Below are the code and all the weights of a small trained network. Each question names an input and a class and asks about switching units off, where a switched-off unit gives its printed mean instead of its output.

import numpy as np


def w(rows, s, z=0):
    codes = np.array(rows[::2]) - 128.0
    scale = np.full(codes.shape[1], s)
    scale[-1] = z or s
    return codes * scale


def f(y):
    return np.maximum(y, 0)


def log_softmax(a):
    a = a - a.max(-1, keepdims=True)
    return a - np.log(np.exp(a).sum(-1, keepdims=True))


def net(x, mask):
    res = np.array(x, float).reshape(1, 5) / 4 @ E
    y = f(res @ A[0][:, :-1].T + A[0][:, -1])
    res = res + np.where(mask, y, B[0][:, -1]) @ B[0][:, :-1]
    return log_softmax(res[-1] @ U[:, :-1].T + U[:, -1])


A, B = {}, {}
E = w([
[2,159,82,161,203,40,141],'x0',
[90,162,144,169,22,132,188],'x1',
[121,160,218,128,162,134,92],'x2',
[42,108,177,179,106,102,46],'x3',
[55,68,66,58,108,111,126],'x4',
],0.0085)
A[0] = w([
[172,208,238,231,94,149,94,215],'n0',
[74,142,63,118,74,82,217,198],'n1',
[199,103,68,71,95,152,172,237],'n2',
[211,93,166,90,143,169,145,186],'n3',
[162,210,166,165,156,111,95,195],'n4',
[100,127,175,254,116,222,75,157],'n5',
[203,94,146,78,135,207,74,199],'n6',
[36,135,228,125,139,98,43,254],'n7',
[167,179,34,152,159,64,195,190],'n8',
],0.0083,0.0033)
B[0] = w([
[94,190,204,170,70,62,171,254],'n0',
[95,74,59,136,128,147,190,223],'n1',
[172,77,150,68,72,255,131,243],'n2',
[209,205,166,98,93,162,87,223],'n3',
[154,140,154,198,139,106,146,201],'n4',
[112,151,125,167,89,88,125,199],'n5',
[153,192,160,104,103,146,54,230],'n6',
[49,142,117,149,149,73,85,229],'n7',
[199,82,103,139,157,154,148,210],'n8',
],0.01,0.0099)
U = w([
[190,114,60,150,243,100,143,126],'0',
[121,210,166,199,112,27,119,103],'1',
[38,130,29,87,196,40,2,253],'2',
[126,59,54,104,81,164,203,117],'3',
[197,178,153,85,104,180,48,81],'4',
],0.0076,0.0021)

Each question gives the input, the list of numbers given to net, and the class t.
The units are the neurons (one row each of A and B). Each row of codes is followed by its name. A weight is (code - 128) times the scale printed after its matrix; where a second scale follows, it is the last column's (A, B and U).
mask holds one flag per neuron, in row order. A switched-off neuron (its flag False) gives its mean, the last column of its row in B, instead of its output. The means were averaged over made-up inputs and are rounded, as every weight is.
A unit's drop is (log p(t) with every unit on - log p(t) with that unit switched off) / (log p(t) with every unit on - log p(t) with every unit switched off).
The circuit of an input: a set's keep is (log p(t) with only the set's units on - log p(t) with every unit switched off) / (log p(t) with every unit on - log p(t) with every unit switched off). Starting from all 9 units, units are removed one at a time, each time the one whose removal leaves the highest keep (on an exact tie, the one counted first), for as long as the keep stays at least 0.8.
units of the circuit, in order: the units of the circuit, biggest drop first
most important unit: the unit with the biggest drop
top k neurons: the k neurons with the biggest drops, biggest first
drop of u: that unit's drop, to one decimal
input [2,7,-6,5,-1], class 3: most important unit : n1
input [6,-1,-7,0,-4], class 0: top 2 neurons : [n2 n8]
input [6,-5,5,-5,-5], class 0: top 4 neurons : [n8 n0 n6 n5]
input [7,-3,-6,1,0], class 0: units of the circuit, in order : [n8 n0]
input [-3,5,-2,0,1], class 3: top 2 neurons : [n6 n3]
input [6,0,3,-3,-1], class 0: top 3 neurons : [n0 n8 n6]
input [2,7,-2,5,7], class 2: top 3 neurons : [n2 n7 n8]
input [6,-1,8,-7,-2], class 0: top 4 neurons : [n0 n8 n6 n5]
input [4,0,-4,1,5], class 3: top 4 neurons : [n1 n6 n7 n8]
input [8,5,-6,4,2], class 2: top 2 neurons : [n2 n7]
input [4,1,8,8,3], class 2: top 2 neurons : [n7 n3]
input [8,4,8,-6,7], class 2: top 2 neurons : [n2 n7]
input [4,-2,7,-4,0], class 2: drop of n7 : 0.1
input [-6,-4,7,2,-6], class 1: most important unit : n0
input [-1,-8,7,7,-1], class 1: drop of n0 : 0.2
input [-7,5,3,3,2], class 1: drop of n4 : -0.1
